How the states are linked:
Q12 φ Q110
Q12 λ Q989
Q12 ε Q362
Q12 ψ Q171
Q498 β Q531
Q498 φ Q13
Q498 λ Q716
Q498 ε Q636
Q498 ψ Q918
Q699 α Q860
Q699 β Q621
Q699 φ Q948
Q699 λ Q236
Q699 ψ Q794
Q40 α Q778
Q40 β Q766
Q40 φ Q393
Q40 λ Q312
Q40 ε Q589
Q40 ψ Q544
Q918 β Q535
Q918 φ Q774
Q918 λ Q498
Q918 ε Q111
Q918 ψ Q43
Q778 β Q656
Q778 φ Q40
Q778 λ Q800
Q778 ε Q622
Q778 ψ Q420
Q457 α Q429
Q457 β Q791
Q457 φ Q751
Q457 λ Q621
Q457 ε Q794
Q457 ψ Q875
Q877 β Q337
Q877 φ Q875
Q877 λ Q429
Q877 ε Q444
Q877 ψ Q669
Q340 α Q846
Q340 β Q706
Q340 λ Q390
Q340 ψ Q842
Q43 β Q743
Q43 φ Q558
Q43 λ Q918
Q43 ε Q656
Q43 ψ Q716
Q655 α Q535
Q655 φ Q942
Q655 λ Q954
Q655 ε Q774
Q655 ψ Q282
Q480 α Q292
Q480 β Q445
Q480 φ Q599
Q480 λ Q544
Q480 ε Q156
Q480 ψ Q312
Q911 α Q669
Q911 β Q569
Q911 φ Q742
Q911 λ Q875
Q911 ε Q236
Q911 ψ Q621
Q550 β Q420
Q550 φ Q408
Q550 λ Q622
Q550 ψ Q80
Q644 α Q445
Q644 β Q205
Q644 λ Q418
Q644 ε Q599
Q644 ψ Q26
Q600 α Q337
Q600 β Q748
Q600 φ Q928
Q600 λ Q791
Q600 ε Q875
Q600 ψ Q569
Q117 α Q362
Q117 β Q110
Q117 φ Q815
Q117 λ Q663
Q117 ε Q791
Q117 ψ Q748
Q156 α Q80
Q156 β Q480
Q156 φ Q591
Q156 λ Q408
Q156 ψ Q76
Q774 α Q918
Q774 β Q655
Q774 φ Q54
Q774 λ Q13
Q774 ε Q901
Q774 ψ Q558
Q266 β Q940
Q266 φ Q837
Q266 λ Q826
Q266 ε Q964
Q266 ψ Q188
Q751 α Q457
Q751 β Q339
Q751 λ Q22
Q751 ε Q390
Q751 ψ Q706
Q514 α Q313
Q514 β Q663
Q514 φ Q874
Q514 λ Q569
Q514 ε Q621
Q514 ψ Q791
Q292 β Q636
Q292 φ Q480
Q292 λ Q420
Q292 ε Q80
Q292 ψ Q800
Q455 α Q837
Q455 β Q750
Q455 λ Q573
Q455 ε Q758
Q455 ψ Q71
Q295 α Q666
Q295 λ Q750
Q295 ε Q71
Q295 ψ Q263
Q317 α Q561
Q317 β Q785
Q317 φ Q418
Q317 λ Q766
Q317 ε Q544
Q317 ψ Q445
Q666 α Q989
Q666 φ Q295
Q666 λ Q689
Q666 ε Q663
Q666 ψ Q110
Q846 α Q444
Q846 β Q875
Q846 φ Q340
Q846 λ Q794
Q846 ψ Q236
Q622 β Q778
Q622 φ Q589
Q622 λ Q184
Q622 ψ Q550
Q421 α Q675
Q421 λ Q263
Q421 ε Q573
Q421 ψ Q750
Q948 α Q699
Q948 β Q22
Q948 λ Q842
Q948 ψ Q390
Q826 β Q171
Q826 φ Q748
Q826 λ Q362
Q826 ε Q337
Q826 ψ Q266
Q111 β Q918
Q111 φ Q901
Q111 λ Q636
Q111 ε Q800
Q111 ψ Q656
Q535 φ Q655
Q535 λ Q531
Q535 ε Q918
Q535 ψ Q743
Q901 α Q111
Q901 β Q774
Q901 φ Q26
Q901 λ Q445
Q901 ε Q312
Q901 ψ Q766
Q444 β Q877
Q444 φ Q846
Q444 λ Q145
Q444 ψ Q92
Q188 β Q989
Q188 φ Q663
Q188 λ Q266
Q188 ε Q313
Q188 ψ Q362
Q80 β Q292
Q80 φ Q156
Q80 λ Q550
Q80 ψ Q184
Q599 α Q480
Q599 β Q644
Q599 λ Q116
Q599 ε Q591
Q599 ψ Q850
Q954 α Q531
Q954 φ Q843
Q954 λ Q436
Q954 ε Q13
Q954 ψ Q655
Q815 α Q117
Q815 β Q263
Q815 λ Q71
Q815 ε Q339
Q815 ψ Q573
Q390 α Q794
Q390 β Q751
Q390 λ Q948
Q390 ψ Q340
Q800 β Q111
Q800 φ Q312
Q800 λ Q292
Q800 ε Q184
Q800 ψ Q778
Q989 φ Q666
Q989 λ Q940
Q989 ε Q188
Q989 ψ Q12
Q843 α Q954
Q843 λ Q318
Q843 ε Q205
Q843 ψ Q942
Q561 β Q716
Q561 φ Q317
Q561 λ Q656
Q561 ε Q420
Q561 ψ Q636
Q13 α Q498
Q13 β Q954
Q13 φ Q205
Q13 λ Q785
Q13 ε Q445
Q13 ψ Q774
Q418 α Q317
Q418 β Q909
Q418 λ Q708
Q418 ε Q116
Q418 ψ Q644
Q928 α Q600
Q928 β Q573
Q928 λ Q339
Q928 ε Q706
Q928 ψ Q758
Q689 α Q940
Q689 φ Q750
Q689 λ Q675
Q689 ε Q837
Q689 ψ Q666
Q716 β Q48
Q716 φ Q785
Q716 λ Q43
Q716 ε Q561
Q716 ψ Q498
Q318 α Q436
Q318 λ Q495
Q318 ε Q909
Q318 ψ Q843
Q589 α Q622
Q589 β Q40
Q589 φ Q649
Q589 λ Q76
Q589 ψ Q408
Q785 α Q716
Q785 β Q436
Q785 φ Q909
Q785 λ Q558
Q785 ε Q317
Q785 ψ Q13
Q436 α Q48
Q436 φ Q318
Q436 λ Q282
Q436 ε Q785
Q436 ψ Q954
Q748 α Q826
Q748 β Q675
Q748 φ Q573
Q748 λ Q117
Q748 ε Q600
Q748 ψ Q837
Q791 α Q926
Q791 β Q117
Q791 φ Q339
Q791 λ Q514
Q791 ε Q457
Q791 ψ Q600
Q282 α Q743
Q282 φ Q495
Q282 λ Q655
Q282 ε Q558
Q282 ψ Q436
Q708 α Q766
Q708 β Q945
Q708 λ Q26
Q708 ε Q393
Q708 ψ Q418
Q675 α Q171
Q675 φ Q421
Q675 λ Q110
Q675 ε Q748
Q675 ψ Q689
Q649 α Q589
Q649 β Q393
Q649 λ Q182
Q649 ψ Q500
Q636 β Q498
Q636 φ Q445
Q636 λ Q561
Q636 ε Q292
Q636 ψ Q111
Q942 α Q655
Q942 λ Q843
Q942 ε Q54
Q942 ψ Q495
Q860 β Q250
Q860 φ Q699
Q860 λ Q92
Q860 ψ Q145
Q743 φ Q282
Q743 λ Q535
Q743 ε Q43
Q743 ψ Q48
Q573 α Q748
Q573 β Q421
Q573 λ Q815
Q573 ε Q928
Q573 ψ Q455
Q171 φ Q675
Q171 λ Q12
Q171 ε Q826
Q171 ψ Q940
Q429 β Q926
Q429 φ Q457
Q429 λ Q250
Q429 ε Q145
Q429 ψ Q877
Q531 φ Q954
Q531 λ Q48
Q531 ε Q498
Q531 ψ Q535
Q205 α Q13
Q205 β Q843
Q205 λ Q909
Q205 ε Q644
Q205 ψ Q54
Q758 α Q569
Q758 β Q455
Q758 λ Q928
Q758 ε Q742
Q758 ψ Q874
Q408 α Q550
Q408 β Q544
Q408 φ Q500
Q408 λ Q589
Q408 ψ Q156
Q909 α Q785
Q909 β Q318
Q909 λ Q945
Q909 ε Q418
Q909 ψ Q205
Q558 α Q43
Q558 β Q282
Q558 φ Q945
Q558 λ Q774
Q558 ε Q766
Q558 ψ Q785
Q393 α Q40
Q393 β Q708
Q393 λ Q850
Q393 ε Q649
Q393 ψ Q116
Q750 α Q689
Q750 λ Q421
Q750 ε Q455
Q750 ψ Q295
Q76 α Q184
Q76 β Q312
Q76 φ Q182
Q76 λ Q156
Q76 ψ Q589
Q742 α Q911
Q742 β Q758
Q742 λ Q706
Q742 ε Q842
Q742 ψ Q22
Q837 α Q266
Q837 β Q689
Q837 φ Q455
Q837 λ Q748
Q837 ε Q569
Q837 ψ Q663
Q945 α Q558
Q945 β Q495
Q945 λ Q54
Q945 ε Q708
Q945 ψ Q909
Q182 α Q76
Q182 β Q850
Q182 λ Q591
Q182 ψ Q649
Q312 α Q800
Q312 β Q901
Q312 φ Q850
Q312 λ Q480
Q312 ε Q76
Q312 ψ Q40
Q362 β Q12
Q362 φ Q117
Q362 λ Q188
Q362 ε Q926
Q362 ψ Q826
Q500 α Q408
Q500 β Q116
Q500 λ Q649
Q500 ψ Q591
Q544 α Q420
Q544 β Q317
Q544 φ Q116
Q544 λ Q40
Q544 ε Q408
Q544 ψ Q480
Q250 β Q313
Q250 φ Q621
Q250 λ Q669
Q250 ε Q860
Q250 ψ Q429
Q850 α Q312
Q850 β Q26
Q850 λ Q599
Q850 ε Q182
Q850 ψ Q393
Q794 α Q145
Q794 β Q457
Q794 φ Q390
Q794 λ Q699
Q794 ψ Q846
Q495 α Q282
Q495 λ Q942
Q495 ε Q945
Q495 ψ Q318
Q337 β Q826
Q337 φ Q600
Q337 λ Q926
Q337 ε Q877
Q337 ψ Q964
Q48 φ Q436
Q48 λ Q743
Q48 ε Q716
Q48 ψ Q531
Q22 α Q621
Q22 β Q874
Q22 λ Q742
Q22 ε Q948
Q22 ψ Q751
Q445 α Q636
Q445 β Q13
Q445 φ Q644
Q445 λ Q317
Q445 ε Q480
Q445 ψ Q901
Q116 α Q544
Q116 β Q418
Q116 λ Q393
Q116 ε Q500
Q116 ψ Q599
Q263 α Q110
Q263 λ Q295
Q263 ε Q815
Q263 ψ Q421
Q706 α Q875
Q706 β Q928
Q706 λ Q751
Q706 ε Q340
Q706 ψ Q742
Q940 φ Q689
Q940 λ Q171
Q940 ε Q266
Q940 ψ Q989
Q591 α Q156
Q591 β Q599
Q591 λ Q500
Q591 ψ Q182
Q54 α Q774
Q54 β Q942
Q54 λ Q205
Q54 ε Q26
Q54 ψ Q945
Q339 α Q791
Q339 β Q815
Q339 λ Q874
Q339 ε Q751
Q339 ψ Q928
Q842 α Q236
Q842 β Q742
Q842 λ Q340
Q842 ψ Q948
Q926 β Q362
Q926 φ Q791
Q926 λ Q313
Q926 ε Q429
Q926 ψ Q337
Q420 β Q561
Q420 φ Q544
Q420 λ Q778
Q420 ε Q550
Q420 ψ Q292
Q92 β Q669
Q92 φ Q236
Q92 λ Q444
Q92 ψ Q860
Q145 β Q429
Q145 φ Q794
Q145 λ Q860
Q145 ψ Q444
Q71 α Q663
Q71 β Q295
Q71 λ Q455
Q71 ε Q874
Q71 ψ Q815
Q875 α Q877
Q875 β Q600
Q875 φ Q706
Q875 λ Q457
Q875 ε Q846
Q875 ψ Q911
Q26 α Q901
Q26 β Q54
Q26 λ Q644
Q26 ε Q850
Q26 ψ Q708
Q663 α Q188
Q663 β Q666
Q663 φ Q71
Q663 λ Q837
Q663 ε Q514
Q663 ψ Q117
Q874 α Q514
Q874 β Q71
Q874 λ Q758
Q874 ε Q22
Q874 ψ Q339
Q569 α Q964
Q569 β Q837
Q569 φ Q758
Q569 λ Q600
Q569 ε Q911
Q569 ψ Q514
Q313 β Q188
Q313 φ Q514
Q313 λ Q964
Q313 ε Q250
Q313 ψ Q926
Q110 α Q12
Q110 φ Q263
Q110 λ Q666
Q110 ε Q117
Q110 ψ Q675
Q656 β Q43
Q656 φ Q766
Q656 λ Q111
Q656 ε Q778
Q656 ψ Q561
Q184 β Q800
Q184 φ Q76
Q184 λ Q80
Q184 ψ Q622
Q236 α Q92
Q236 β Q911
Q236 φ Q842
Q236 λ Q846
Q236 ψ Q699
Q964 β Q266
Q964 φ Q569
Q964 λ Q337
Q964 ε Q669
Q964 ψ Q313
Q669 β Q964
Q669 φ Q911
Q669 λ Q877
Q669 ε Q92
Q669 ψ Q250
Q621 α Q250
Q621 β Q514
Q621 φ Q22
Q621 λ Q911
Q621 ε Q699
Q621 ψ Q457
Q766 α Q656
Q766 β Q558
Q766 φ Q708
Q766 λ Q901
Q766 ε Q40
Q766 ψ Q317

The rows follow the links: the fewer symbols apart two states are, the more alike their rows tend to be.

Each row is also shifted at random along 5 hidden directions that mean nothing.

Some states, each with a row of numbers:
Q498
40;0;8;7;-18;36;19;11;-12;-14;-26;4;-53;26;29;7;24;-13;24;-32;33;21;0;-13;13;-6;34;-16;8;-8;-63;-23;14
Q826
114;15;-25;-21;-3;21;9;-15;1;-5;-13;12;-14;4;-1;2;5;-29;-16;30;-3;0;-27;15;-14;-21;19;-23;11;10;30;-6;8
Q263
-81;10;-7;54;-3;14;-19;22;4;-25;-1;38;-13;-5;-32;-2;0;-25;19;17;-13;-58;-23;-14;-30;25;-9;12;4;-3;26;20;20
Q649
-8;19;22;30;10;1;4;8;3;3;-2;-23;-5;8;4;-34;-18;15;11;-10;-5;-32;9;-13;21;21;-6;22;-2;-14;-30;4;21
Q663
-41;-7;-22;-1;31;-2;-22;-22;11;-6;11;3;11;-20;-22;-21;-7;-7;4;27;-21;-31;0;-3;-25;6;-20;-22;-9;18;28;2;-7
Q92
68;50;-13;-4;1;4;16;-19;-2;7;-28;7;-16;-8;-8;-26;-32;-7;4;22;8;-28;-9;12;-14;-7;-1;-3;10;-29;21;-23;38
Q942
62;9;20;-3;-8;19;18;4;-12;20;-18;-19;-39;4;13;-15;14;-28;-2;16;-5;-5;15;-42;4;-12;46;3;-11;-9;-13;12;14
Q421
-6;-21;-13;7;-6;-8;-17;4;-1;1;23;17;30;-8;-23;30;26;-5;-17;25;-11;9;-16;-8;-8;-1;10;12;-7;6;53;36;-27
Q778
-50;10;16;-27;11;-10;23;-13;13;1;-25;-23;-8;-7;-6;-9;-26;27;22;-16;10;-10;7;10;17;-20;-19;-8;4;3;-39;-10;15
Q110
16;7;-43;66;-6;21;-36;-5;19;-2;45;13;35;8;5;8;12;-68;-4;50;-23;-17;-17;-2;-30;28;-20;2;33;14;79;39;4
Q313
-39;14;-23;27;-5;-11;-25;1;14;2;-7;5;-7;-24;14;7;-9;-9;19;-17;4;-16;7;6;-40;8;-29;-22;14;1;11;-15;27
Q621
-46;23;-21;49;9;-13;-26;-9;12;2;16;5;32;-21;-8;-20;-26;-14;5;20;-10;-31;7;10;-31;26;-53;1;10;-10;42;1;28
Q282
-33;2;2;29;-15;26;-10;-4;12;16;11;-10;-6;6;28;-9;16;-55;6;17;0;-3;15;-39;-5;3;4;-4;21;2;5;23;26
Q43
-57;-22;4;-20;22;-1;0;-17;13;6;-4;-21;-7;0;1;7;-2;24;26;-17;11;3;12;-9;11;-14;-3;-20;14;25;-41;6;-18
Q457
16;1;-12;-40;10;-12;8;2;4;-7;0;3;6;7;1;-16;-8;25;-34;-8;-30;11;-18;43;14;-9;14;-3;-28;16;18;-36;-20
Q171
84;-10;-33;9;12;25;-8;-14;-7;-2;2;14;-10;21;-5;2;12;11;11;9;1;9;-22;0;-5;5;13;-23;13;8;9;-7;-20
Q589
24;31;21;-21;-20;5;31;6;2;24;-26;-33;-26;19;60;-26;-13;-16;-18;-17;-8;17;17;-8;26;-13;33;15;-12;-9;-26;-29;29
Q918
31;8;0;-21;-22;-5;2;-19;11;17;5;-11;15;-20;12;25;3;-49;-5;34;22;19;12;-14;-12;-34;-15;-8;31;11;26;28;15
Q706
77;0;-1;-23;-36;-15;1;28;-13;9;-11;10;-7;3;31;17;15;-1;-51;-23;-21;33;2;8;0;-22;41;12;-39;-13;23;-11;-6
Q954
-53;-13;14;3;-36;31;12;19;-28;-4;-16;11;-42;18;32;21;47;-22;2;-29;33;40;10;-32;2;-5;53;4;-6;-25;-46;-1;3
Q22
45;-7;-11;17;-1;-19;-16;25;8;17;-6;-9;-6;-2;34;-10;3;20;-17;-29;-24;4;21;-6;-1;13;18;7;-31;2;-1;-16;2
Q339
19;-9;-7;46;22;7;-28;13;10;-27;25;12;9;9;-23;-18;-7;4;6;2;-32;-48;-17;5;-11;40;-20;4;-11;15;10;3;-7
Q874
-19;1;10;-28;-5;-21;-5;21;7;6;-16;-3;-15;-24;5;0;-2;-3;-30;-9;-28;-16;12;-7;-14;-22;18;-2;-41;13;11;-11;9
Q116
-50;-7;24;44;34;8;-6;10;-1;-36;17;3;10;16;-43;-30;-12;30;45;-17;-3;-52;-8;1;26;50;-37;12;-1;-2;-50;5;-8
Q188
51;13;-41;2;13;5;-8;-18;21;14;-1;-7;-4;-10;8;-5;-12;-19;1;25;-21;-12;-4;5;-26;-13;-6;-31;18;27;38;-1;10
Q318
-31;3;31;-11;1;21;29;22;3;-5;-24;-2;-40;12;-12;-9;5;-7;-4;-1;-17;-18;-10;-17;22;-11;31;-3;-17;11;-29;9;2
Q569
71;-8;-18;-24;-21;-13;-15;6;-17;27;1;-6;0;-14;48;8;25;-7;-40;-13;0;50;28;-11;-21;-27;27;-6;-23;-1;26;-21;-14
Q340
13;-30;-15;37;-19;-34;-39;12;-1;16;49;13;66;3;11;32;19;21;-20;-4;3;37;0;9;-4;15;-9;40;2;-6;45;31;-33
Q292
16;-4;-4;20;-19;-2;-4;4;10;-1;22;3;35;9;14;22;5;-17;12;-13;25;34;-5;16;6;11;-31;18;38;-12;-5;18;0
Q622
-33;10;6;-24;-14;-13;15;-1;13;29;-20;-27;2;6;44;11;-14;5;-8;-21;11;25;14;7;21;-23;9;9;16;3;-12;-7;22
Q911
2;1;-8;-7;19;-15;-10;-7;-26;-2;-5;3;-2;-14;-9;-18;-5;52;11;-24;14;8;16;-1;-10;13;0;-4;-29;-29;-11;-36;-17
Q800
14;7;5;-17;-2;-6;15;-15;-1;6;-2;-14;14;-9;5;4;-16;4;13;-1;26;17;12;1;6;-10;-24;3;21;-15;-15;3;7
Q901
-109;-15;14;8;-25;-24;-14;8;-12;6;21;1;30;-27;6;28;19;-29;10;-5;45;31;35;-28;-23;-1;-41;17;19;-21;-12;28;4

Complete each set of four: the symbols that take the first to the second take the third to the fourth, perhaps in another order.
Answer with the state's name.
A -30;36;27;-50;34;-3;42;-32;6;-8;-26;-24;-3;5;-31;-48;-52;12;4;26;-8;-40;-4;17;28;-12;-16;0;-5;0;-15;-14;15
B 48;2;0;28;-17;14;-2;8;17;21;9;-24;18;38;52;6;8;-4;6;-19;6;34;-3;18;28;10;2;20;31;10;-16;5;3
C 8;-1;9;40;-37;-1;-11;10;-5;-5;37;1;36;10;31;6;17;-37;-1;-7;28;38;4;-4;-3;28;-35;31;26;-21;-3;19;5
D Q800

A 96;39;-23;-16;-8;20;15;-21;12;-20;-16;30;-12;-10;-30;-6;-20;-58;-7;61;-10;-40;-41;27;-26;-19;-17;-24;22;9;56;2;33
B -33;7;-22;-21;24;13;6;-16;5;-11;-34;8;-49;-14;-22;-8;-20;25;23;-4;3;-31;-4;3;-19;-15;8;-44;-8;10;-14;-34;15
C -76;-19;-32;32;-8;-30;-42;17;2;22;23;-1;23;-20;40;17;19;-2;-5;-26;0;26;34;-14;-35;16;-12;-4;-2;1;15;-11;-8
D Q600

A -1;-9;-6;-4;47;-37;-17;-18;16;6;22;-6;36;-13;-44;-17;-27;56;-5;15;-28;-32;1;13;12;13;-27;0;-22;24;25;6;-29
B -39;16;-10;-32;-13;-23;3;8;3;15;-17;-9;-1;-22;29;0;-15;-1;-39;-13;-15;17;15;14;-7;-26;11;-5;-24;-7;23;-24;6
C 6;11;40;6;-39;5;16;36;-11;-9;-18;13;-18;7;17;11;7;-28;-12;-26;12;1;1;-13;10;-1;11;32;-9;-29;-28;1;27
D Q480

A 9;-21;12;-29;35;-18;1;9;-29;-9;-17;4;-27;-18;-32;-14;-1;76;7;-25;-4;-11;13;-11;-1;2;21;-12;-49;-10;-30;-29;-36
B -15;36;4;0;-24;-25;2;14;10;2;-24;6;-1;-35;5;-7;-28;-40;-36;26;-30;-37;5;1;-29;-13;-9;13;-16;-5;54;3;48
C 61;-42;14;-59;25;10;19;-21;-26;-11;16;-14;-4;33;-11;-4;30;39;-4;-18;2;39;1;-1;51;-13;37;-17;-25;22;-55;-9;-65
D Q901

A -28;-17;41;-27;11;7;29;21;-1;-25;-29;-6;-31;13;-16;-16;-4;22;2;-29;-16;-18;-9;1;34;-3;11;3;-36;15;-62;-14;-8
B -12;-5;4;-11;14;1;-3;-17;24;2;2;-24;15;-2;4;-3;-16;-4;19;-1;5;-6;12;2;6;-4;-38;-14;28;20;-15;6;6
C 102;2;24;-13;-29;24;23;26;-11;2;-15;-12;-30;22;32;-1;30;-55;-28;8;-14;10;-2;-24;14;-21;40;13;-11;6;-11;13;14
D Q716

A 37;-3;7;-31;-17;-19;-7;20;-12;9;-19;3;-15;-19;10;12;10;4;-31;-16;-10;16;23;-19;-21;-19;35;4;-39;-10;15;-16;-3
B 6;-6;-9;74;-35;3;-32;44;-13;-15;12;30;-3;-9;13;15;29;-30;1;-23;5;-7;4;-20;-42;33;-5;20;-3;-26;10;5;12
C -57;8;-13;39;-36;-17;-34;26;-3;8;10;26;14;-40;5;37;24;-49;-18;19;9;-3;17;-33;-62;-6;-17;13;0;-21;62;36;22
D Q573

A 30;9;-19;22;-1;-2;-9;0;-8;7;-20;6;-10;-9;19;-5;-7;23;28;-31;30;9;9;5;-18;13;-5;-11;5;-33;-18;-28;9
B -44;33;-5;-18;7;-11;10;-5;11;-5;-43;3;-27;-25;-8;-14;-35;17;11;-9;-2;-37;-9;18;-17;-10;-15;-22;-4;-7;0;-30;34
C 23;-24;14;-13;18;-19;-14;-6;24;17;27;-40;37;-5;-2;-1;-2;4;-11;10;-22;1;19;-15;20;0;-20;7;-2;38;-2;26;-21
D Q418

A -31;15;26;10;-21;-10;13;16;2;22;-17;-22;-15;0;37;-7;-4;0;-10;-25;-9;6;19;-21;16;-7;25;26;-8;-10;-25;-1;30
B 89;-25;11;35;12;7;-10;17;13;8;29;-28;17;38;29;-18;4;13;-6;-24;-26;9;1;2;41;35;9;21;-4;20;-30;5;-20
C -26;9;13;59;-2;23;-9;6;-15;-12;-12;4;-25;-7;13;-7;3;-21;61;-33;52;-15;17;-33;-25;28;-33;-5;24;-39;-66;-11;43
D Q43

A -2;-19;20;-26;35;-23;7;-31;-10;1;25;-18;49;-8;-32;-17;-17;43;16;9;16;12;16;-3;25;6;-38;7;5;-4;-21;7;-34
B 4;11;22;-55;-18;-20;30;-8;-10;26;-6;-22;15;-6;22;4;-12;6;-33;8;9;47;18;1;25;-35;12;15;-13;-13;5;-3;-2
C -32;-31;-33;45;11;9;-39;7;2;-6;35;9;12;10;1;7;24;5;5;-14;-11;4;-12;11;-9;28;-6;-11;-1;16;9;0;-28
D Q791

A 18;-4;30;26;-35;-8;-8;33;-9;22;-2;-14;-6;-4;54;13;18;-9;-6;-43;20;30;42;-35;0;7;20;32;-9;-36;-36;5;18
B -29;-2;19;60;2;31;-10;32;-2;-2;-5;-11;-46;7;23;-24;14;-12;32;-34;1;-30;22;-53;-3;31;6;3;-1;-8;-60;-9;28
C -13;38;-3;-22;-30;-7;24;11;0;4;-22;8;-7;-3;15;-10;-18;-29;-40;8;-25;0;-18;36;-2;-19;21;14;-15;-16;41;-23;30
D Q600

A 24;-33;26;-33;17;-12;7;3;9;16;0;-36;-11;1;14;-11;3;31;-12;-19;-24;10;35;-16;34;-17;18;2;-31;27;-39;-4;-17
B -12;15;8;-13;-12;8;17;0;25;-15;-1;-3;6;2;6;11;-10;-43;3;11;-1;-7;-11;22;12;-16;-29;-7;33;23;3;10;29
C -47;14;3;-11;-2;-26;9;14;5;12;-24;-3;-6;-18;-2;-10;-23;26;-25;-2;-17;-20;8;1;-4;-9;12;11;-28;-9;19;-12;17
D Q145

A 52;13;10;-36;15;2;21;-30;6;-4;-8;-12;1;-11;-19;-11;-17;-19;20;26;12;-15;9;-3;6;-14;-27;-14;21;3;-12;1;14
B -92;-18;7;-59;2;-21;13;-21;25;-17;20;4;36;-9;-32;39;-2;-6;-10;28;3;19;-17;30;18;-44;-34;-3;25;47;20;37;-23
C 66;24;13;-34;-10;1;25;-17;4;21;-20;-19;4;6;23;-8;-19;-7;-6;11;14;19;4;5;17;-26;7;5;13;-9;-7;-4;17
D Q420

A 24;14;-24;2;-29;11;2;0;-3;1;-13;24;-19;-3;11;27;11;-30;-7;15;9;8;-21;0;-27;-14;25;-6;15;-6;35;3;16
B 21;25;4;15;6;29;7;8;-16;-28;-23;31;-39;-3;-41;-14;-2;-15;16;22;-10;-52;-27;-14;-20;13;20;-8;-14;-16;11;-4;18
C -27;-28;-1;-48;29;-7;19;-35;-14;12;-9;-13;-1;4;-33;11;4;53;30;3;25;11;5;-9;22;-32;14;-27;12;6;-34;8;-38
D Q942

A -14;7;31;-21;-24;-1;25;6;-22;-16;-1;5;-2;7;4;2;1;-20;-8;-13;23;26;0;6;17;0;-6;17;-3;-22;-22;-5;11
B -74;-36;-2;1;6;-30;-12;-7;-14;24;18;-13;36;5;20;41;16;77;30;-47;48;63;26;-4;22;0;-1;10;15;-21;-44;2;-44
C -18;1;1;-15;3;-1;1;16;-2;8;-26;1;-38;-19;-5;-6;2;1;-13;-5;-26;-26;15;-21;-18;-16;30;-16;-36;8;4;-12;9
D Q791

A -57;-13;20;37;-3;22;-7;14;-1;-24;16;6;-4;26;15;-8;11;-23;15;-33;7;2;-1;-4;10;33;-21;5;14;1;-48;-8;11
B -45;-5;31;-38;-8;12;24;4;-31;-1;-27;-8;-48;-14;2;-5;14;-5;4;-13;31;6;29;-38;4;-20;22;-15;-18;-18;-47;-18;10
C -19;3;0;9;-31;12;-1;49;-2;-10;-30;15;-55;-1;24;12;15;-29;-29;-22;-20;-5;-11;-12;-19;-12;45;-2;-32;0;0;-17;23
D Q750

A 27;17;-10;-21;-22;-27;-4;-5;-8;18;-9;3;17;-23;17;3;-5;-8;-30;6;3;27;16;6;-20;-20;2;2;-20;-22;35;-19;10
B 57;3;-17;102;-4;19;-40;29;13;-14;21;14;-2;15;17;-20;15;-32;6;-11;-27;-33;-12;-8;-19;59;-14;9;-4;2;10;0;14
C 50;-5;14;-44;31;1;34;-27;-6;-4;-10;-10;4;31;-32;-10;-17;64;21;-6;13;8;-20;31;53;-3;6;-3;8;0;-36;-20;-26
D Q40

A 14;20;-21;24;-15;5;-7;14;7;-7;-20;14;-24;12;32;-3;-5;-5;7;-27;1;-4;-18;30;-10;10;5;-6;7;-10;-8;-34;26
B -1;49;-4;7;25;-1;10;-17;-1;-8;-19;3;-4;-10;-24;-52;-51;7;10;31;-15;-55;-9;20;-14;15;-19;-3;-12;-13;22;-22;29
C -53;-8;21;11;35;38;23;-15;-45;-19;-29;-2;-61;10;-32;-41;8;47;66;-25;34;-28;14;-41;15;20;27;-19;-10;-32;-97;-31;-5
D Q205

A -51;-13;1;-35;-46;-10;12;2;-8;32;-18;-12;-8;-10;42;55;25;-21;-26;-5;37;65;24;-24;-5;-53;33;1;16;-4;1;16;-1
B -32;-21;11;-19;43;10;9;-22;3;-1;12;-22;4;2;-23;-31;-7;24;24;7;-2;-20;16;-13;25;3;-18;-21;-2;28;-37;-4;-24
C 18;-5;7;6;16;-4;-8;-23;19;16;30;-28;28;5;13;-22;-8;-21;-3;14;-16;4;24;-8;12;5;-32;-7;10;24;-7;8;-8
D Q116

